Here is a tiny trained network, its code and every weight. The questions are about switching its units off for an input and a class, where a switched-off unit gives its printed mean instead of its output.

import numpy as np


def w(rows, s, z=0):
    codes = np.array(rows[::2]) - 128.0
    scale = np.full(codes.shape[1], s)
    scale[-1] = z or s
    return codes * scale


def f(y):
    return y / 2 * (1 + np.tanh(0.7978845608 * (y + 0.044715 * y**3)))


def log_softmax(a):
    a = a - a.max(-1, keepdims=True)
    return a - np.log(np.exp(a).sum(-1, keepdims=True))


def net(x, mask):
    res = np.array(x, float).reshape(1, 4) / 4 @ E
    y = f(res @ A[0][:, :-1].T + A[0][:, -1])
    res = res + np.where(mask, y, B[0][:, -1]) @ B[0][:, :-1]
    return log_softmax(res[-1] @ U[:, :-1].T + U[:, -1])


A, B = {}, {}
E = w([
[209,156,202,161,178],'x0',
[154,252,126,81,96],'x1',
[84,167,198,185,65],'x2',
[129,125,129,125,125],'x3',
],0.015)
A[0] = w([
[252,202,114,115,172,109],'N0',
[14,105,111,195,119,166],'N1',
[186,106,200,170,139,1],'N2',
[101,177,199,160,68,116],'N3',
[98,145,30,111,96,22],'N4',
[143,114,105,127,130,142],'N5',
[62,83,118,158,62,155],'N6',
[114,198,175,196,108,252],'N7',
[126,204,124,71,75,35],'N8',
[98,197,136,79,68,251],'N9',
[51,153,35,97,120,103],'N10',
[179,129,182,223,158,195],'N11',
[164,74,101,203,164,244],'N12',
[81,127,39,66,64,203],'N13',
[116,113,71,106,195,214],'N14',
[132,31,153,144,187,116],'N15',
],0.012,0.0093)
B[0] = w([
[81,211,187,76,201,233],'N0',
[71,173,149,55,193,219],'N1',
[105,63,14,151,42,169],'N2',
[162,60,92,199,119,212],'N3',
[235,156,172,169,135,172],'N4',
[144,171,142,134,142,146],'N5',
[73,220,114,2,223,208],'N6',
[101,105,22,109,85,251],'N7',
[94,70,94,165,21,192],'N8',
[205,90,222,127,141,252],'N9',
[162,82,137,190,76,207],'N10',
[181,184,182,187,132,239],'N11',
[102,101,37,128,107,247],'N12',
[134,55,61,146,78,251],'N13',
[185,137,178,206,84,222],'N14',
[144,94,163,208,61,231],'N15',
],0.0091,0.015)
U = w([
[64,85,9,186,51,193],'0',
[172,115,199,226,76,2],'1',
[49,198,153,41,165,249],'2',
],0.013,0.00061)

Each question gives the input, the list of numbers given to net, and the class t.
The units are the neurons (one row each of A and B). Each row of codes is followed by its name. A weight is (code - 128) times the scale printed after its matrix; where a second scale follows, it is the last column's (A, B and U).
mask holds one flag per neuron, in row order. A switched-off neuron (its flag False) gives its mean, the last column of its row in B, instead of its output. The means were averaged over made-up inputs and are rounded, as every weight is.
A unit's drop is (log p(t) with every unit on - log p(t) with that unit switched off) / (log p(t) with every unit on - log p(t) with every unit switched off).
most important unit: the unit with the biggest drop
k most important neurons: the k neurons with the biggest drops, biggest first
drop when u is switched off: that unit's drop, to one decimal
input [1,4,-7,-4], class 2: most important unit => N0
input [-8,-7,5,5], class 2: 2 most important neurons => [N6 N1]
input [-7,6,-5,3], class 1: 2 most important neurons => [N4 N9]
input [0,3,-3,-5], class 1: 2 most important neurons => [N6 N1]
input [1,-7,-6,6], class 1: 3 most important neurons => [N14 N7 N15]
input [7,0,6,1], class 0: 2 most important neurons => [N7 N2]
input [-7,7,-1,-1], class 1: 2 most important neurons => [N9 N4]
input [-1,1,-8,4], class 1: 2 most important neurons => [N14 N7]
input [-3,0,8,-2], class 2: 2 most important neurons => [N6 N1]
input [-4,1,-4,5], class 1: drop when N7 is switched off => 0.6
input [8,-8,6,-2], class 0: drop when N2 is switched off => 0.5
input [3,-5,4,-8], class 0: drop when N0 is switched off => 0.0
